[[-0.10  2.92 -5.60]
 [ 0.34  4.10  5.22]
 [ 0.21  2.40 -4.19]
 [ 0.73  2.82  5.63]
 [-0.27  4.27  0.34]]
->
[-0.10  4.10 -4.19]

[[-1.52  0.58 -1.08 -3.65  6.21]
 [ 1.60  0.01 -1.44 -0.60 -5.68]
 [-0.50 -0.23  0.98 -1.40  2.76]
 [ 0.51 -0.65 -0.57  0.04 -1.29]
 [ 0.32 -0.39  1.32  1.96 -1.40]]
->
[-1.52  0.01  0.98  0.04 -1.40]

[[ 2.80  5.27]
 [ 4.15  5.77]
 [ 2.91  3.79]
 [-4.15  2.19]
 [ 0.24  0.52]]
->
[2.80 5.77]

[[ 3.66 -1.28]
 [ 6.01 -1.50]]
->
[ 3.66 -1.50]

[[ 0.28  7.45]
 [ 1.09 -2.77]]
->
[ 0.28 -2.77]

[[ 0.58 -1.00  6.84  6.76]
 [-2.16  1.09 -7.42  5.95]
 [ 0.19  1.48  3.59  5.53]
 [-0.15  0.62  5.11 -5.83]]
->
[ 0.58  1.09  3.59 -5.83]

[[-3.38  5.42  6.50  5.29]
 [ 2.54 -5.74 -2.66 -4.53]]
->
[-3.38 -5.74]

[[ 1.47  5.59]
 [-2.38  1.04]
 [-7.22 -3.80]]
->
[1.47 1.04]
